Here is a tiny trained network, its code and every weight. The questions are about switching its units off for an input and a target symbol, where a switched-off unit gives its printed mean instead of its output.

import numpy as np


def w(rows, s, z=0):
    codes = np.array(rows[::2]) - 128.0
    scale = np.full(codes.shape[1], s)
    scale[-1] = z or s
    return codes * scale


def norm(h):
    return h / np.sqrt((h * h).mean(-1, keepdims=True) + 1e-5)


def f(y):
    return np.maximum(y, 0)


def softmax(a):
    e = np.exp(a - a.max(-1, keepdims=True))
    return e / e.sum(-1, keepdims=True)


def log_softmax(a):
    a = a - a.max(-1, keepdims=True)
    return a - np.log(np.exp(a).sum(-1, keepdims=True))


def net(x, mask):
    ids = ['ΓΘΨαβδεημξπτω'.index(c) for c in x.split()]
    T = len(ids)
    res = E[ids] + P[:T]
    r = norm(res)
    for j in range(3):
        rows = slice(3 * j, 3 * j + 3)
        q, k, v = (r @ M[0][rows].T for M in (Q, K, V))
        z = softmax(np.where(np.tri(T) > 0, q @ k.T / 3**0.5, -1e9)) @ v
        o = O[0][rows]
        res = res + np.where(mask[j], z, o[:, -1]) @ o[:, :-1]
    y = f(norm(res) @ A[0][:, :-1].T + A[0][:, -1])
    res = res + np.where(mask[3:7], y, B[0][:, -1]) @ B[0][:, :-1]
    return log_softmax(norm(res)[-1] @ U[:, :-1].T + U[:, -1])


Q, K, V, O, A, B = {}, {}, {}, {}, {}, {}
E = w([
[31,91,37,21],'Γ',
[18,65,54,34],'Θ',
[37,100,111,105],'Ψ',
[5,83,96,29],'α',
[63,109,36,121],'β',
[105,65,45,130],'δ',
[50,85,106,158],'ε',
[140,48,219,132],'η',
[209,32,125,158],'μ',
[103,243,108,114],'ξ',
[111,175,238,82],'π',
[190,187,33,145],'τ',
[228,150,182,83],'ω',
],0.0026)
P = w([
[100,79,75,1],'0',
[93,87,88,49],'1',
[107,104,105,75],'2',
[109,111,113,103],'3',
[118,118,122,120],'4',
[128,125,135,144],'5',
[122,135,144,170],'6',
[126,141,139,181],'7',
[126,138,145,185],'8',
],0.0025)
Q[0] = w([
[74,181,49,132],'H0',
[80,104,63,161],'H0',
[208,199,249,98],'H0',
[22,125,47,134],'H1',
[214,108,213,113],'H1',
[141,98,168,107],'H1',
[93,84,95,135],'H2',
[179,230,135,104],'H2',
[92,48,122,144],'H2',
],0.011)
K[0] = w([
[32,198,23,144],'H0',
[78,90,52,178],'H0',
[186,239,255,77],'H0',
[153,161,165,212],'H1',
[88,70,92,21],'H1',
[64,73,129,98],'H1',
[134,147,165,196],'H2',
[90,87,90,61],'H2',
[175,170,170,204],'H2',
],0.0081)
V[0] = w([
[143,47,125,98],'H0',
[178,162,41,243],'H0',
[209,53,211,127],'H0',
[77,212,188,140],'H1',
[108,122,48,224],'H1',
[171,213,27,138],'H1',
[22,128,74,176],'H2',
[167,3,173,171],'H2',
[187,104,23,116],'H2',
],0.0035)
O[0] = w([
[160,166,110,176,224],'H0',
[127,80,28,27,14],'H0',
[50,169,58,193,5],'H0',
[130,141,229,69,71],'H1',
[151,31,130,129,145],'H1',
[252,103,134,109,104],'H1',
[125,37,204,146,248],'H2',
[47,109,18,204,126],'H2',
[202,85,62,121,171],'H2',
],0.0038,0.002)
A[0] = w([
[130,170,129,250,254],'N0',
[147,252,90,171,227],'N1',
[133,122,178,245,180],'N2',
[193,193,176,245,160],'N3',
],0.0031,0.00084)
B[0] = w([
[121,197,119,54,237],'N0',
[88,86,92,17,192],'N1',
[166,163,130,73,250],'N2',
[90,179,2,65,200],'N3',
],0.0032,0.0015)
U = w([
[126,127,112,75,255],'Γ',
[114,114,145,121,165],'Θ',
[104,125,184,159,101],'Ψ',
[59,113,192,78,74],'α',
[161,74,105,90,60],'β',
[171,85,72,148,61],'δ',
[79,39,170,182,129],'ε',
[67,211,112,224,84],'η',
[141,141,42,228,81],'μ',
[208,176,218,104,134],'ξ',
[97,240,216,138,74],'π',
[255,141,108,158,104],'τ',
[144,229,67,48,79],'ω',
],0.0097,0.0086)

Each question gives the input, a string of symbols that net reads in full, and the target symbol t.
The units are the heads (3 rows each of Q, K, V and O) and the neurons (one row each of A and B). Each row of codes is followed by its name. A weight is (code - 128) times the scale printed after its matrix; where a second scale follows, it is the last column's (O, A, B and U).
mask holds one flag per unit, heads first, then neurons. A switched-off unit (its flag False) gives its mean, the last column of its rows in O or B, instead of its output. The means were averaged over made-up inputs and are rounded, as every weight is.
A unit's drop is (log p(t) with every unit on - log p(t) with that unit switched off) / (log p(t) with every unit on - log p(t) with every unit switched off).
The circuit of an input: a set's keep is (log p(t) with only the set's units on - log p(t) with every unit switched off) / (log p(t) with every unit on - log p(t) with every unit switched off). Starting from all 7 units, units are removed one at a time, each time the one whose removal leaves the highest keep (on an exact tie, the one counted first), for as long as the keep stays at least 0.8.
units of the circuit, in order: the units of the circuit, biggest drop first
which heads matter: for each layer, one digit per head in row order, 1 if its drop is at least 0.15 and else 0, layers parted by /
drop when u is switched off: that unit's drop, to one decimal
input ε ε Γ ε α δ Ψ α Γ, target ε: units of the circuit, in order -> [H2, N0]
input β ω Γ π δ ε β ξ, target ξ: units of the circuit, in order -> [H1]
input μ μ Γ Θ η, target η: which heads matter -> 000
input π Ψ Γ ε ε Γ ξ Ψ, target ξ: which heads matter -> 000
input α α Θ ε ε Θ, target ε: which heads matter -> 001
input Γ ε η ω ε ω, target ω: which heads matter -> 100
input ε ξ ξ ε ω ε, target ω: which heads matter -> 001
input δ α δ ε μ, target μ: which heads matter -> 000
input ω δ α β ε η, target η: which heads matter -> 100
input ε ε Γ π μ ξ Θ ε, target ξ: units of the circuit, in order -> [H1, N2]
input Γ β Ψ ε ξ, target ξ: which heads matter -> 000
input ξ ε ε δ ε ε α ω ε, target ω: drop when H2 is switched off -> 0.1
input Γ Γ Θ ε Γ Γ ε ε Γ, target ε: drop when H2 is switched off -> 0.2
input ε β ε ξ β, target ξ: units of the circuit, in order -> [H2]
input α α ε β Ψ ω β, target ω: drop when H1 is switched off -> 0.2
input η Γ ε ω β, target ω: drop when H1 is switched off -> 0.4
